Below are the code and all the weights of a small trained network. Each question names an input and a class and asks about switching units off, where a switched-off unit gives its printed mean instead of its output.

import numpy as np


def w(rows, s, z=0):
    codes = np.array(rows[::2]) - 128.0
    scale = np.full(codes.shape[1], s)
    scale[-1] = z or s
    return codes * scale


def f(y):
    return y / 2 * (1 + np.tanh(0.7978845608 * (y + 0.044715 * y**3)))


def log_softmax(a):
    a = a - a.max(-1, keepdims=True)
    return a - np.log(np.exp(a).sum(-1, keepdims=True))


def net(x, mask):
    res = np.array(x, float).reshape(1, 4) / 4 @ E
    y = f(res @ A[0][:, :-1].T + A[0][:, -1])
    res = res + np.where(mask, y, B[0][:, -1]) @ B[0][:, :-1]
    return log_softmax(res[-1] @ U[:, :-1].T + U[:, -1])


A, B = {}, {}
E = w([
[163,136,237,165,54,3,131,81,63,99,62,73],'x0',
[45,59,140,192,172,88,184,246,172,98,117,173],'x1',
[190,63,148,2,192,143,147,210,66,104,64,68],'x2',
[53,245,208,199,204,106,62,110,133,204,6,75],'x3',
],0.0083)
A[0] = w([
[93,78,78,109,181,216,132,213,228,137,176,197,152],'neuron 0',
[55,143,159,162,188,171,74,121,116,174,103,68,118],'neuron 1',
[113,92,108,168,144,131,187,139,144,76,192,183,232],'neuron 2',
[74,187,225,167,90,34,113,94,123,130,83,116,94],'neuron 3',
[221,156,96,49,72,70,92,104,135,83,153,121,61],'neuron 4',
[125,113,170,142,153,30,80,63,160,105,93,104,145],'neuron 5',
[198,16,95,59,66,157,224,165,139,72,186,207,135],'neuron 6',
[144,116,154,36,235,138,115,156,92,161,106,113,124],'neuron 7',
[238,82,158,85,43,88,160,47,75,83,133,90,163],'neuron 8',
[163,178,115,91,74,136,138,96,75,214,114,119,99],'neuron 9',
[116,165,79,186,102,162,98,68,188,74,186,192,208],'neuron 10',
[25,99,117,174,168,102,221,181,108,75,116,239,142],'neuron 11',
[119,152,83,63,132,170,82,19,173,188,172,171,253],'neuron 12',
[160,163,132,81,155,121,114,121,112,180,133,170,147],'neuron 13',
[125,139,245,180,103,34,154,94,104,148,42,148,212],'neuron 14',
[161,169,84,91,123,143,35,41,115,120,128,75,239],'neuron 15',
[100,94,139,150,30,94,168,92,160,113,139,166,159],'neuron 16',
[102,203,89,174,111,124,94,71,157,116,133,137,141],'neuron 17',
[133,114,87,45,224,161,142,168,72,146,60,75,154],'neuron 18',
[187,122,134,41,94,219,51,140,62,125,59,103,147],'neuron 19',
[118,154,68,161,68,154,55,66,170,173,201,168,207],'neuron 20',
[215,99,175,111,1,133,129,96,35,58,130,128,134],'neuron 21',
[150,117,129,161,86,83,168,125,79,47,132,121,164],'neuron 22',
[142,69,123,122,111,131,192,189,69,120,174,135,55],'neuron 23',
[176,120,165,5,178,146,133,124,163,138,89,106,173],'neuron 24',
],0.0075,0.004)
B[0] = w([
[9,86,71,138,41,203,115,229,93,46,150,198,235],'neuron 0',
[101,106,167,92,98,89,165,183,79,133,137,127,184],'neuron 1',
[137,182,149,157,87,123,89,160,74,97,182,154,199],'neuron 2',
[114,153,235,170,90,136,131,222,60,96,166,142,216],'neuron 3',
[177,162,233,174,137,31,196,105,142,165,116,47,171],'neuron 4',
[66,177,251,158,63,143,168,127,56,131,148,112,181],'neuron 5',
[62,64,129,34,112,151,78,245,66,76,148,189,251],'neuron 6',
[149,130,134,23,254,59,154,107,174,180,155,122,180],'neuron 7',
[204,101,235,69,192,57,211,174,84,202,23,49,213],'neuron 8',
[151,168,180,183,101,177,54,106,146,145,229,147,161],'neuron 9',
[193,210,134,164,185,100,96,119,158,187,146,75,208],'neuron 10',
[95,207,90,213,73,163,49,62,105,54,168,150,205],'neuron 11',
[186,190,190,197,135,104,171,121,77,167,158,63,202],'neuron 12',
[147,121,156,137,90,121,135,140,97,128,173,120,141],'neuron 13',
[102,162,220,202,65,99,164,140,59,149,133,56,232],'neuron 14',
[205,192,224,183,128,101,135,95,46,150,177,128,196],'neuron 15',
[148,110,137,55,230,37,154,219,137,157,136,93,175],'neuron 16',
[151,206,121,156,114,75,130,85,124,164,189,91,180],'neuron 17',
[177,96,127,26,235,104,140,176,183,137,205,117,196],'neuron 18',
[181,186,215,188,182,89,153,89,98,192,140,61,184],'neuron 19',
[188,187,177,145,204,109,107,75,71,203,150,86,209],'neuron 20',
[102,80,200,55,109,44,212,172,102,205,54,25,202],'neuron 21',
[106,147,199,92,140,96,166,155,84,147,155,146,170],'neuron 22',
[74,158,42,122,151,183,57,147,151,49,148,182,170],'neuron 23',
[191,170,174,109,208,60,165,100,68,154,126,65,181],'neuron 24',
],0.0062,0.015)
U = w([
[93,109,41,36,165,199,83,174,141,70,172,203,75],'0',
[78,80,158,56,124,104,170,236,97,147,121,83,182],'1',
[207,193,156,116,225,80,149,32,154,230,132,29,166],'2',
[101,225,156,233,36,169,100,81,62,112,167,114,190],'3',
[61,96,54,189,89,187,119,116,224,89,113,153,52],'4',
[113,87,38,27,23,159,245,2,191,148,35,120,3],'5',
],0.0078,0.0058)

Each question gives the input, the list of numbers given to net, and the class t.
The units are the neurons (one row each of A and B). Each row of codes is followed by its name. A weight is (code - 128) times the scale printed after its matrix; where a second scale follows, it is the last column's (A, B and U).
mask holds one flag per neuron, in row order. A switched-off neuron (its flag False) gives its mean, the last column of its row in B, instead of its output. The means were averaged over made-up inputs and are rounded, as every weight is.
A unit's drop is (log p(t) with every unit on - log p(t) with that unit switched off) / (log p(t) with every unit on - log p(t) with every unit switched off).
The circuit of an input: a set's keep is (log p(t) with only the set's units on - log p(t) with every unit switched off) / (log p(t) with every unit on - log p(t) with every unit switched off). Starting from the 12 units with the biggest drops (on a tie, the unit counted first), units are removed one at a time, each time the one whose removal leaves the highest keep (on an exact tie, the one counted first), for as long as the keep stays at least 0.8.
units of the circuit, in order: the units of the circuit, biggest drop first
unit that matters most: the unit with the biggest drop
top k neurons: the k neurons with the biggest drops, biggest first
drop of u: that unit's drop, to one decimal
input [-4,6,-1,6], class 3: units of the circuit, in order => [neuron 11]
input [-7,-3,-5,-8], class 0: units of the circuit, in order => [neuron 14; neuron 0]
input [7,1,3,6], class 3: top 4 neurons => [neuron 14; neuron 6; neuron 5; neuron 16]
input [6,-7,1,-8], class 2: top 2 neurons => [neuron 4; neuron 0]
input [3,-4,-5,1], class 2: top 2 neurons => [neuron 0; neuron 11]
input [-7,-5,3,-3], class 2: top 4 neurons => [neuron 19; neuron 12; neuron 24; neuron 3]
input [8,0,-8,-6], class 2: top 3 neurons => [neuron 0; neuron 10; neuron 20]
input [0,8,-6,-3], class 3: top 2 neurons => [neuron 11; neuron 2]
input [8,-1,7,3], class 2: top 3 neurons => [neuron 6; neuron 0; neuron 19]
input [7,4,2,3], class 3: top 2 neurons => [neuron 14; neuron 6]
input [6,3,2,6], class 3: drop of neuron 14 => 0.1
input [-6,2,5,3], class 0: drop of neuron 0 => 0.1
input [-2,-5,-3,6], class 3: drop of neuron 11 => -0.1
input [-4,6,-6,-5], class 0: unit that matters most => neuron 6
input [-5,-1,6,3], class 2: drop of neuron 6 => 0.4
